In the rows, zero is written as 128.
Rows near named flat spaces through zero (a row that begins with a name and a colon came from that space):
sis_nupog: [170 142  81 143 105 110 122 106 163 126 132  83  87 122 137 114 187 109
 119 100 151 113]
fumar_vize: [131  83 100 124 152 163 118  84 159 140 142 100 121 117 150 157 110 106
 138  87 120 133]
dode_nako: [ 90  89 128 113 184 160 121 129 119 115 130 143  98  82 116 155 109  84
  97 115 144 161]
dode_nako: [178 168 107 145  58  71 130 130 146 139 127  97 124 170 142  73 184 157
 139 127 150  89]
dode_nako: [ 96 152 178 149 170 157 129 186 113  80 116 113 153  81 102 137 127 153
 100 114 100 126]
dap_lofu: [135 114  77 144 121 138 118  99 166 154 155  92 121 109 127 114 130 161
 145  94 174 121]
ruzur_sozu: [151 135 172 197  87 104  98 128 142  94 103  78 197 123 124  81 111 172
 146  65 152  95]
dap_lofu: [141 127 118 153  91 109 109 143 167 124 113  97 132  96 141 106 145 102
 116  91 183 140]
dap_lofu: [150 102 132 172 106 120 102 124 186  97 110 117 166  92 121 114 104 123
 111  61 191 133]
fumar_vize: [168 138  86  85  80 130 144 197 188 163 152 110 141 142 145 142 207 141
 122 118 146 158]
fumar_vize: [135 128 123 138 129 128 124 101 127 126 125 131 124 128 125 133 117 121
 137 130 124 125]
sis_nupog: [205 128  78 126 153 128 133 115 148  85 167  86  78 147  78 121 243 172
  93  65 136  90]
dode_nako: [191 141 135  99 111 126 148 133 122 123 140 141 155 204 121 154 175 161
 146 139  62 114]
dap_lofu: [105 139  65 101 119 155 137 172 192 174 142  96  89  68 169 156 163  81
 111 134 155 174]
ruzur_sozu: [137 119 211 146 106 117 113 150  97  97  93 144 209 154 122 126  93 134
 145 115 103 133]
fumar_vize: [155 149 138 144 109 106 131  95 124 108 101 185 135 142 113 146 101  99
 134 168 115 134]
dode_nako: [157 188  41 133 120  83 146  73 121 141 148 115   6 136 116  91 208 120
 115 176 150  86]
ruzur_sozu: [132 133 154 132 116 133 127 186 153 115 125  77 163 126 153 114 157 149
 114  84 113 113]
sis_nupog: [136  98 174 122  91 102 128 132 153 120  93 185 186 164 165 127  58  92
 122 129 124 132]
ruzur_sozu: [210  98 156 168  39 102  74 101 123 125 103 122 221 148  86 134 139 125
 194  77 193 186]
dap_lofu: [ 88 131 102 115 132 137 135 112 134 174 133 100  94 118 184 128 108  96
 142 152 108 123]
ruzur_sozu: [143 171 127 173  78  89 122 128 140 124 115 127 150 125 113  83 123 170
 142 138 168 106]
ruzur_sozu: [143  94 154  94 124 153 119 179 126 132 133 102 167 140 135 158 169 117
 132  88 112 167]
fumar_vize: [135 115 104 147 128 132 120  88 147 133 137 135 131 119 114 127 101 145
 141 117 157 124]
ruzur_sozu: [ 89 134 171 147 143 133 118 189  86 112 140 119 171 105  74  86 125 219
 125 110 169 124]
sis_nupog: [157 159 144 138 152 122 131 131 107  69 106 140  92 115  95 152 177  86
  92 137  98 131]
dap_lofu: [127 111 147 113 169 152 139 137 115 103 142 165 146 139  91 150 114 165
 115 126 107 126]
ruzur_sozu: [140 142 125 138 111 120 133 112 151 133 119  92 126 146 176 120 129 115
 135 121  89  94]
sis_nupog: [ 94 183  78 147 112 137 133 155 155 171 145  73 102  73 142 109 152 158
 142 150 155 128]
ruzur_sozu: [ 76 133 158 143 174 144 135 108  92 127 134  80 123 140 162  98  87 167
 140 124  62  60]
dode_nako: [151  99 137 119 112 128 125 167 171 119 135  91 161 145 153 112 154 145
 109  63 135 114]
fumar_vize: [ 99 129 134 115 125 127 131 157 114 147 134 135 133 123 128 114 121 142
 129 144 145 138]
dode_nako: [121  79  91  82 161 140 128 104 121 143 144 156  67 123 125 155 141  65
 105 129 153 165]
fumar_vize: [109 124 143 147 164 134 119  96  91 112 127  84 101 126 135 111 127 127
 130 109  98  92]
dode_nako: [156 141 120 130 100 101 128 134 131 126 127 117 119 147 128 106 166 131
 124 123 142 117]
sis_nupog: [117 141 111 154 148 158 121  84 127 130 124 145 126  84 102 171  89 117
 155 154 123 156]
dode_nako: [144 102  93 116  86  82 110  69 108 164 118 170  85 144 126 115 123  58
 146 158 199 165]
sis_nupog: [ 94 136 103 154 106 135 117 132 158 169 138  80 143  89 153 101 102 158
 155 115 169 126]
sis_nupog: [126 125 142 187 100 112  90  81 142 114  80  96 131  79 156 124  89  47
 141 103 154 143]
fumar_vize: [133 127 121 126 129 112 140  36 116 138 107 189 101 168 158 152  59  68
 150 189  78 112]
dap_lofu: [121 123 147 134 141 134 130 113 117 118 123 147 145 137 124 135  93 137
 134 135 107 119]
dode_nako: [116  94 123  91 181 177 144 177 167 117 157  93 128 121 149 151 154 146
  87  74  93 117]
fumar_vize: [164 140  97  95  97 126 142 137 156 156 135 117 116 157 161 153 177 100
 137 142  99 140]
sis_nupog: [116  95 178 134 172 132 106 148  65  86 135  75 124 132  99  92 167 155
 108  62 130 104]
fumar_vize: [122  91 103 157 153 127 125  20 150 125 131 178 119 134 125 124  23 132
 139 129 146  94]
dap_lofu: [113  97 157 159 135 130 115  89 149 108 102 137 158 119 155 125  44 103
 128 102 122 110]
dap_lofu: [ 90 118  97  92 175 167 149 123 120 164 166 125  99 130 138 147 119 155
 135 150  97 122]
dap_lofu: [142 163  58 159  77 152 123 111 225 171 124 120 146  59 148 177 105 102
 163 147 162 180]
sis_nupog: [110 108 179 154 140 132 113 154 125  94 116 118 177 113 117 105  95 158
 115  82 141 115]
ruzur_sozu: [153  86 155 125 114 144 102  91  99 146 125  83 170 167 149 150 127 112
 185  91  89 141]
[179 166 121 124  75 123 123 129 126 140 103 148 141 129 119 188 170  68
 163 174 107 194]
fumar_vize
[105 189 134 125  97 107 140 144  79 163 120 151 125 137 122 120 129 142
 164 215 114 141]
dode_nako
[145 164 123  97 121 109 157 180 132 118 131 143 103 152 130 123 187 131
  92 157 106 116]
sis_nupog
[167  99 153 114 153 145 124  63  80 102 116 210 146 166  78 200  96  93
 155 159  81 166]
dode_nako
[109 176 140 104  82  95 144 180  89 164 119 171 132 146 124 113 142 132
 143 211 138 156]
fumar_vize
[115 150 113 112 147 121 157 122 149 120 117 171  83 128 155 141 108  85
  91 175  95 111]
ruzur_sozu
[159  87 135 129 105 133  96  72  85 152 130 126 160 155 104 151 123 118
 194 115 141 170]
ruzur_sozu
[103  80 127  96 200 176 134 125 138 115 141 100  94 114 159 163 128  86
  93  87  80 123]
ruzur_sozu
[185 152  99 134  69  98 134 132 204 121 104 135 125 131 161 138 157  74
 108 127 138 135]
ruzur_sozu
[183 112 129 102  94 132 130 181 204 109 108 110 150 131 172 168 182  57
  91  80 111 159]
ruzur_sozu
[ 98 154 145 140 183 164 131 152  88 100 139 124 123  87  73 145 139 171
 121 138 109 133]
sis_nupog
[136 187 129 129  91 117 134 182 122 135 116 135 135 108 110 139 173 125
 134 173 134 165]
dap_lofu
[139 128 106  74 139 137 160 138 120 152 159 177 118 176 117 151 145 159
 129 171  99 130]
sis_nupog
[121 136 146  88 139 131 155 161 110 129 132 187 138 160 120 148 121 140
 117 176  92 135]
sis_nupog
[141 121 116 111 120 110 151 159 178 118 142 160 137 154 134 100 124 168
  87 116 150  95]
fumar_vize
[151 192 136 167 132 131 142 164 173  63 101 159 138  77  92 155 138 129
  84 143 115 128]
sis_nupog
[224 100 154 137  42 101  96 120 165 109  83 156 202 155 126 171 144  53
 152  93 152 195]
ruzur_sozu
[186 131 108 114 107 111 128 120 129 119 132 137 111 157 105 140 190 114
 125 124 134 140]
dap_lofu
[ 98 131 149 163 158 151 121 141 144  99 121 103 146  81 125 123  96 147
 112  97 127 112]
dode_nako
[ 72 142 138 138 105  97 116 162 109 157 114  58  97 104 186  61 140 101
 121 122 157 110]
dap_lofu
[129 134  78 173 107  89 110  67 152 133 122 105  71  96 135  76 120 105
 121 115 204 102]
dode_nako
[114 150 122 145 107 131 110 137  94 155 132 109 136  97  97 124 144 147
 167 146 166 165]
fumar_vize
[125 147 108 130 108 116 127  97  93 167 142 132 119 148 115 115 127 158
 173 168 138 128]
ruzur_sozu
[108 124 224 104 127 141 132 239  95 106 114 117 214 151 135 128 139 163
 119 108  79 137]
ruzur_sozu

Rows near named flat spaces through zero:
zov-vegos: [132  94 151 128 134 127 167 131 116 178 129 104 111 118 127 161  83 113
 100 145 140 148]
kem-saluz: [165 120 139 154 103 141 151 142 190 143  61 137 118 131 202 175  88  87
  97 104 190 137]
tem-kivu: [165  93 213 113 157 166 171 102 170 139 128 183 176 120 125 184 171 119
 141 174 171 119]
tem-kivu: [ 82 157 138  87 160  92  68 110  45 109 207 131 114 138 110 124 209  86
 111 109 172  76]
kiko-gop: [118 116 147  91  63  80 118 121 134 116  86  97 124 173 117  89 130 138
  73 113 118  78]
zov-vegos: [ 91 107  94 150  70 136 151 107 209 155 134 149 135 125 119 141 119 124
 129 129 118 114]
zov-vegos: [131 151 119 106 129 100 137 106  73  96 139 122 142 117 108 122  81  89
 105 136 126 123]
malod-zofu: [142 172 101 153 181 121  95 158  77 112 137 124  96  94 172 125 129  75
 133 107 169 122]
kem-saluz: [101 135 113 132 102 150 102 135 141 127 152 115  99 171 152 107 175 149
 140  98 102 122]
kiko-gop: [112  58 246 109 129  91 158 114 117 183 129 130 161  85 185 128 113 130
 159 192 147 180]
kiko-gop: [113 109 192 112  49 115 142  95 186 117 104 157 165 163 181 103 163 117
 122 155 131  95]
tem-kivu: [155 147 111 134 112 194 159 101 160  71 145 149 139 133 187 144  90  97
 177 100  98 167]
kem-saluz: [103 144  95 155 105  85 142 121 125 116 140 133 138  66 113  44 117  89
 146 186  81  62]
kem-saluz: [ 94  71 193 114 100 114 120 116 181 165 127 143 146 121 174 137 162 154
 162 128 150 153]
zov-vegos: [157 119 114 171 164 117 130 185 138 160  88 100  86  74 134  91 129 123
 132 142 126  85]
kem-saluz: [137 134 116  92 153  94 113 136  49 112 116  86 133 138  56 110  82 180
 107 123  93 163]
malod-zofu: [107 115 153 133 106 101 128 140 120 162 127 109 110 140 127  86 166 128
 101 165 117  77]
zov-vegos: [112 121 110 124 170 125 105 138  98 143 161 113 105  99 122 151 120 129
 149  95 144 160]
kem-saluz: [118 105 108 136 118  72 143 131 134 146 100 111 133  60 109 107  59 113
 126 142 124 122]
tem-kivu: [211 108 167 139 177 189 155 166 166 105 104 109  81  91 189 105 163  93
 173 108 118  67]
malod-zofu: [ 90 189 109 157  50 127 100 106 155  91 128 177 156 187 203 100 164 105
 123 138 134 127]
kiko-gop: [109  79 203  96  96 108 128  95 182 145 102 171 197 142 127 158 150 181
 143 149 157 169]
malod-zofu: [117 101 140 104  64 120 147  96 194 124 102 145 160 161  89 130 138 152
 103 132 116  94]
kiko-gop: [ 87 120  69 117 128 120  93 127 138 112 172 106 100  98  93  95 144 146
 173  76  85 107]
zov-vegos: [125 127  82 101 171 105  73 148  91 106 121  94 118 106  85 134  90 192
 159  53 118 194]
kiko-gop: [189 132 175  87 127 123 123 148  89  79  79  76  93 158 185  99 113 102
 100  83 131 102]
malod-zofu: [154  87 116  88 158  99 147 130 106 119 118  73 103  64  74 125  53 116
 128  88 110 112]
kem-saluz: [ 92  87 143 108 159  93  98 133 117 148 158 114 130  76  89  94 162 175
 181 131 105 128]
zov-vegos: [ 93 102  83 140 144 120 105 139 154 159 151 117 102  80 119 150 114 138
 161  81 139 151]
tem-kivu: [166 138 119 141 128 154 152 151 124 119 108 100 103 149 111  86 134 139
 113 147  75  87]
kiko-gop: [116 178  77 113 112  93  65 123 117  71 107 140 139 149 123 128 127 126
 110  67 161 126]
zov-vegos: [154 120 201 106  72 138 209  76 139 123 115 157 176 171 133 144 109  76
  68 205 131  92]
kem-saluz: [126 177  64  92 154 103 107 100  71  54 165 135 148 116   9  99 136 117
 114 122  97  61]
zov-vegos: [ 73 122 134 132  19  90 118 109 172 135 107 126 133 166 205  97 111 117
 111 117 125 138]
kiko-gop: [140 143 129 157 146 166 146 129 142 144 134 165 149 144 114 155 154 140
 128 170 134 138]
kiko-gop: [113 136 110 155 132 168 134 123 161 139 160 162 141 140  97 127 185 154
 153 160 102 113]
kem-saluz: [127  83 238  88  78 107 127 101 174 135  78 157 183 168 190 153 147 157
 124 135 175 168]
malod-zofu: [119 128 157 142 163 116 105 165  67 169 135 100 105 136 150 107 152 160
 131 155 125 163]
malod-zofu: [144 140 189 104 112 118 139 122  65 126 109 114 144 190 160 131 107 133
  83 157 134 172]
tem-kivu: [119 143 118 147 133  99 108 163  84 142 125  91  91 121 140  67 142 125
 117 144 106  97]
malod-zofu: [141 133 108 132 153 178 134 116 163 111 154 159 133 121 116 168 151 121
 157 105 137 126]
malod-zofu: [116 167 137  96 116 166  88 111  94  65 187 125 104 195 183 108 201 108
 147  76 112 113]
tem-kivu: [173 130 153 135 147 134 128 158 139 118  82 123 123 132 120  90 172 147
 123 150 118  75]
kiko-gop: [ 36 151  78 149  85  55  90 111 108 139 174 137 131  88 137  75 128  91
 136 146 125 106]
kem-saluz: [145 176 182  94 108 157 140  82  82  70 149 172 187 220 123 128 175 130
 101 180 115 129]
zov-vegos: [101 168 117 141  82 167 128 102 138 114 163 163 146 205 139 128 178 134
 117 151 106 128]
tem-kivu: [138 179  76 130 114 125 128 108 106  79 116 145 156 142 118 145  64 110
 109 115 129 162]
kiko-gop: [186  95 175 122  99 187 197 131 180 143  89 112 115 187 118 136 140 140
  87 153  95  82]
tem-kivu: [170 200  94 112 135 144 102 118 103  28 112 149 147 163 115 108 145 112
 119 100 121  94]
tem-kivu: [151 110  98 128 143 136 148 135 143 137 112 107 104  98 118 171  63 107
 117  85 146 142]
malod-zofu: [156  89 201  74 106 193 179  81 170 127 132 155 172 216  77 194 165 176
 102 143 119 138]
kem-saluz: [126 112 118  97 114 119 110 119 152 122 107 121 125 146 112 173 109 140
 105  64 162 142]
tem-kivu: [154 128 163 156 156 151 139 144 131 118 136 133 110  75 238 108 131  70
 187 134 139 134]
zov-vegos: [ 84 106 107 180  80 121 109 153 219 174 115 133  95 105 195  98 167 123
 156 114 136  97]
[104  96 136 128 153 139 126 124 137 142 176 128 124  78 136 117 144 140
 198 127 103 147]
kiko-gop
[119  97 155 118 131 135 133 133 132 159 136 115 124 142 102 124 156 172
 132 143 106 132]
malod-zofu
[140  97  91 119 150  91 137 138 140 131 103  99 115  49  78 125  61 121
 135  99 125 111]
malod-zofu
[132 134  90  94 133  73 131  98 103  78 122 124 154  64  72 120  48  91
 125 108 127 111]
zov-vegos
[ 94 131 105 158  78  94 126 147 124 166  97 107 134 156 104  74 107 192
 106 176  73 151]
tem-kivu
[123 118 134 137 100 167 112 126 213 122 113 164 149 166 135 130 198 186
 162 115 117 126]
zov-vegos
[109 125 112 116 115 118  92 130 149 114 125 126 126 136 121 115 155 158
 145  90 123 124]
malod-zofu
[157 168 112 154 123 109 122 164  93  99  85 101 113 129 146  43 121 128
 120 158  82  94]
kem-saluz
[155 135 108 140 158 158 175 116 106 115 155 128 126  83 137 150  58  78
 149 137 114 155]
malod-zofu
[143 126 110 119 136 126 129 134 130 125 111 116 119 130  92 142 114 133
 105 107 134 114]
tem-kivu
[156 163 175 140 151 102 120 128 105 107  91 179 185 120 143 117 157 115
 119 195 172 118]
tem-kivu
[128  85 153 123 114 160 158 129 167 162 134 116 118 150 101 126 158 168
 132 145  90 111]
tem-kivu
[130 123 144 157 156 120 165 152  88 175 167  97  69  85 134  84 160  43
  98 191 124  19]
malod-zofu
[172 138 197 149 161 209 150 124 159 109 141 187 160 147 192 141 207 132
 187 174 131 142]
kiko-gop
[ 85 125 112 164 127 137 124 137 135 178 177 128  90 112 172 139 151  89
 136 131 148 122]
zov-vegos
[176 152 127 105 126 139 115 135 120  61  96 106 103 141 189 124 103  85
 123  58 143 116]
kiko-gop
[139 136 129 107 169 124  91 147  85 109 138 102  98 125 135 125 147 128
 136  82 142 127]
malod-zofu
[ 99 123 157 100  93  92  85 108 145  95 125 141 145 125 192 110 148 117
 157  88 154 134]
zov-vegos
[129 130 133 114  98 131  76 140 186  94  96 132 111 163 169 109 201 142
 136  61 150  81]
kem-saluz
[ 87 147  92 114  83 123 104 109 130 100 161 123 121 163 109  90 159 136
 127 107  87  95]
kem-saluz
[156 114 161  90 194 134 114 118 115  96 142 146 148  89 105 156 153 128
 166 105 159 128]
zov-vegos
[138 122 111 134 145  53 100 162 118 145  54 109 128  79 105 125  77 137
  96 115 176 130]
malod-zofu
[136 115 170 145 144 165 166 111 152 157 150 171 149 117 162 182 139  95
 139 166 167 148]
kem-saluz
[133 145 139  87 172 155 134 100  51 113 182 135 155 172  53 174 131 159
 114 142 116 175]
kem-saluz
[145 125 110 109 124 160 155 103 146 112 135 136 139 148  86 174 100 128
 112 107 124 136]
tem-kivu

Rows near named flat spaces through zero:
kep-lamot: [ 93  85 166 182 200 131 128 138 214 125 144  72 159 115  86  66 104 146
 134 116 150 176]
garu-ganu: [156 152 144 163 144 135 129  83 120 137 158 162 159 153 140 157 137 135
 166 135  98 122]
bon-sada: [135  89 127 119  98 100  85 178 105  98 131 125  87 114 103 103 126 104
 110 122 116 112]
koma-gef: [148 149 131 129 120 129  95 110  97 112 170 154 137 169 138 158 141 116
 143 131  91 102]
garu-ganu: [167 119 158 153 158 136 161 136 138 110  77 142 149 112 133 110 135 151
 162 156 130 151]
pur-feki: [125 178 120  72 154 180 163 101 116 113 116 141 160 150 182 179 131 132
  98 129 132 111]
tuze-vid: [ 90  90 127 131 154 112 140 190 175 100  81 162 104 132 120  89 126 178
 107 135 148 168]
kep-lamot: [146  67 163 158 156 124 157 151 139  98  95 178 125  35 110 111  62 135
  72  93 109 112]
pur-feki: [142 134 127 118 135 120 117 174 124  87  90 167 114 196 147 119 186 164
 171 180 126 157]
kep-lamot: [142  76 178 179 205 136 154 135 162  95 125 206 145  76 125 126  86 147
  91  99  97 127]
tuze-vid: [114 161 105 120 115 134 161 101 142 181 106  85 134 139 139 127 155 138
 164 149 171 159]
koma-gef: [ 93 184 113 134 153 159 201  67 179 186  99 102 180 143 152 139 123 180
 155 142 173 171]
bon-sada: [167 113 115  99  78 121 121 117  71 186 138  47  80  52 121 130 157  25
 128 116 156 102]
koma-gef: [105 150 130  88 176 176 177 118 154 119  99 119 158 122 163 146 117 142
  88 122 154 135]
koma-gef: [123  66 126 129 148  99 125 188 131 124 113 196  57 103 134 120 163 117
  98 120 132 144]
pur-feki: [161 135 116 153  85 111 148  78  80 176 143 198 113  79 138 178 108 112
 122 104  96  88]
garu-ganu: [111  71 117 147 111 103 153 116 123 183 145 175  78   8 112 143  70  91
  44  55 124  96]
pur-feki: [163 109 123  87 123 139 129 122  71 157 149 124  79  66 155 167 160  33
  88 101 131  89]
kep-lamot: [ 59 202  81  89 129 160 193  84 169 171  96 128 163 174 169 159 121 196
 119 137 173 158]
bon-sada: [164 139 166 132 179 166 137 106 125  96 137 123 174 129 145 143 126 116
 134 132 109 116]
garu-ganu: [189 154 156 140 111 140 106 104  71  61 142 196 173 145 136 168  86 140
 130 129  49  66]
garu-ganu: [ 96 142 102  89 105 133 110 121 116 138 161 106 116 133 132 147 116 104
  87 102 132 103]
pur-feki: [139  62 155 141 192 127 168 176 148 105  82 216  93  68 145 123 131 136
  82 115 127 144]
tuze-vid: [169 144 171 135 140 146  93 149 123  36 113  93 189 179 110  97 113 154
 170 166  96 122]
kep-lamot: [ 94 123 124 152 125 104  71 140 152 115 183 122 127 188 100 109 131 143
 144 126 111 138]
kep-lamot: [ 91 110 142 161 164 131 154 126 187 128 118 130 155 107 108 101  79 172
 108 110 138 151]
bon-sada: [114 131  97 149  75  93 121 103 120 194 151 117  99 116 109 129 133 117
 148 119 138 131]
tuze-vid: [146 111 127 106 132 131 134 144 105 130 118 140  97 100 144 140 150  94
 109 124 133 119]
koma-gef: [ 95 105  99 151  96  90 150 135 151 189 107 130  87  93 108 104 126 144
 131 121 162 159]
pur-feki: [112 149 124  77 153 154 116 160 138  90 113  88 135 188 149 120 169 132
 133 157 151 147]
koma-gef: [111 163 111  86 100 151 127 102 109 124 142  92 151 124 133 151  88 116
  89 106 126  91]
tuze-vid: [136 105  98 116  85  85  80 151  70 140 173 218  46 139 142 170 170  88
 106 111  92  94]
tuze-vid: [123 125 118 148 111 117 137  94 129 186 151 103 119  93 116 131 124 103
 135 110 141 128]
garu-ganu: [162  78 140 253 108  60 128  85 125 209 172 222  93  69  92 132 121 125
 175 105  87 133]
pur-feki: [147 101 130 159 119 104 142 128 115 144 119 197 102  90 127 139 121 132
 123 117 109 121]
tuze-vid: [ 99 121 126 130 142 130 115 117 130 107 176 204 131 128 134 166  79 139
  60  80  85  90]
bon-sada: [145 116 147 133 135 143 136 109 134 156 132  25 144  69 104  99 117  77
 135 118 157 129]
garu-ganu: [118 100 124 121 101 100  93 186 127  87 110 127 101 140 101  91 122 143
 121 137 124 131]
pur-feki: [120 146 119 125 119 136 142 102 125 141 134 139 141 122 136 149 107 135
 114 115 123 115]
tuze-vid: [ 93 147 117 127 137 134 150 125 164 133 107 125 147 155 131 119 121 175
 134 139 148 156]
kep-lamot: [ 64  68 144 145 184 124 136 173 197  86 126 178 125  94 105  99  56 173
  39  79 122 136]
pur-feki: [ 74  98 116 138 129 113 132 138 167 147 139 123 113  92 102 107  83 138
  78  89 143 134]
garu-ganu: [140 127 162 135 182 152 127 137 139  63 129 182 164 154 143 140 110 157
 112 129  92 119]
koma-gef: [130 117 143 131 203 145 155 140 151 119 118 202 120 151 171 151 177 143
 127 140 129 157]
bon-sada: [147  88 102  47 119 126 154 197  76 128  67 179  30  71 177 153 188  73
  66 127 157 117]
koma-gef: [156  71 155 140 135 108 114 196 134  90  82 101 102  97  98  67 141 119
 142 149 140 150]
kep-lamot: [121 127 154 183 175 135 147  99 179 141 138 119 171 133 114 110 114 159
 160 131 131 160]
tuze-vid: [130 159 138 132 133 146 132 110 141 112 121  93 175 158 124 119 115 154
 156 146 128 135]
bon-sada: [150 126 119 103  90 117  93 145  82 113 140 124 101 132 127 136 143  93
 124 130 113 100]
bon-sada: [132 128 162 113 212 181 183 129 167  99  86 116 171 109 156 125 123 143
 108 133 151 150]
bon-sada: [ 92 110 112 123  78  91  71 184 135  84 129 110 109 163  83  82 101 157
 119 131 120 127]
garu-ganu: [132  89 148 139 156 119 143 186 160  96  65 125 117 116 115  76 138 158
 141 154 151 169]
koma-gef: [102 137 109  57 149 159 142 142 114 107 128 170 108 129 175 175 130 113
  48 103 130 101]
kep-lamot: [155 118 142 117 150 142 139 133 114 123 119 130 121 107 144 137 148 100
 124 130 131 124]
[ 73 147  82 140  93 109 171  87 157 217 123 129 114 108 126 136 112 156
 124 111 166 151]
koma-gef
[ 86 144 128 157 127 136 147  83 170 146 146 104 178 110 101 120  49 165
 106  96 128 124]
pur-feki
[ 51  95 139 193 161 101 105 141 211  99 167 183 152 154  82  95  50 210
  93  91  99 147]
kep-lamot
[104 166 102 131 115 131 148  82 135 174 145 142 140 150 144 158 129 147
 138 125 134 133]
koma-gef
[119  92 113 108 134 117 142 154 119 150 119 172  69  85 145 142 148 100
  83 107 141 126]
tuze-vid
[ 91 108 110 144  74  87  93 153 131 106 140 161 112 128  87 108  65 165
  94 103 101 108]
kep-lamot
[129  77 123 147 103  94 145 159 132 156  89 127  83  55 101  92 115 120
 116 118 150 141]
garu-ganu
[147 133 171 135 183 168 167 131 170  96  73  54 191 115 122  84 114 152
 156 156 157 162]
koma-gef
[142 128 115 121 107 114 132 146 119 153  97  99 100 134 130 110 180 118
 172 161 159 156]
tuze-vid
[156  67 161 187 162  96 100 155 123  95 157 245  99 115 119 134 127 131
 117 111  69 116]
bon-sada
[132  74 132 151 109  92  84 149 107 125 175 165  82  86  99 126 107  89
  89  87  94  95]
koma-gef
[135 135 132  92 164 158 157 133 121 110 106 161 128 123 168 157 142 123
  97 128 132 122]
pur-feki
[109 103 107  79  93 118 123 180 122 128  90  62  84  92 112  91 131 100
  98 127 171 133]
bon-sada
[139 103 128 106 127 129 137 149 115 138 109 105  98  83 130 120 141  90
 108 122 149 126]
bon-sada
[166  91 172 173 186 139 184 128 148 118  81 187 144  62 135 123 106 148
 123 125 119 141]
garu-ganu
[ 93  86 135 132 152 107  92 199 165  72 123 149 106 162 107  86 130 160
 110 132 125 152]
garu-ganu
[130 127 136 149 158 129 153 129 155 140 104 138 134 140 137 117 155 153
 162 151 145 165]
koma-gef
[ 44 124  71  74  62  96  84 181 128 100 138 152  81 162 111 123  87 159
  50  99 125 106]
kep-lamot
[140  80 142 160 119 101 123 151 120 110 123 190 105  77 106 120  87 133
  95 102  97 108]
garu-ganu
[177 100 176 114 176 149 123 195 132  45  66  89 143 134 126  78 157 127
 155 174 137 151]
koma-gef
[ 65 142  83  99  84 112 105 130 137 154 155  97 105 151 115 126 117 131
 100 109 148 126]
pur-feki
[137 129 155 182 165 125 108 105 156 133 170 119 158 165 114 116 147 135
 182 141 114 151]
kep-lamot
[ 84 147  80 110  62 103 124 127 133 174 119  79 105 138 109 110 126 140
 135 131 164 142]
bon-sada
[158 122 127 126 103 111  96 144  93 118 137 135 104 142 126 130 159 104
 151 143 112 117]
tuze-vid
[132 111 121 135 105 104 100 140 108 129 149 151  99 126 118 131 133 112
 123 119 111 114]
koma-gef
[ 91 138 122 116 155 145 156 127 161 119 112 149 145 138 142 134 106 166
  98 120 138 139]
tuze-vid
[ 89 151  84  89  97 134 153  95 110 171 146 170 107 103 156 184  99 120
  59  85 130  94]
pur-feki
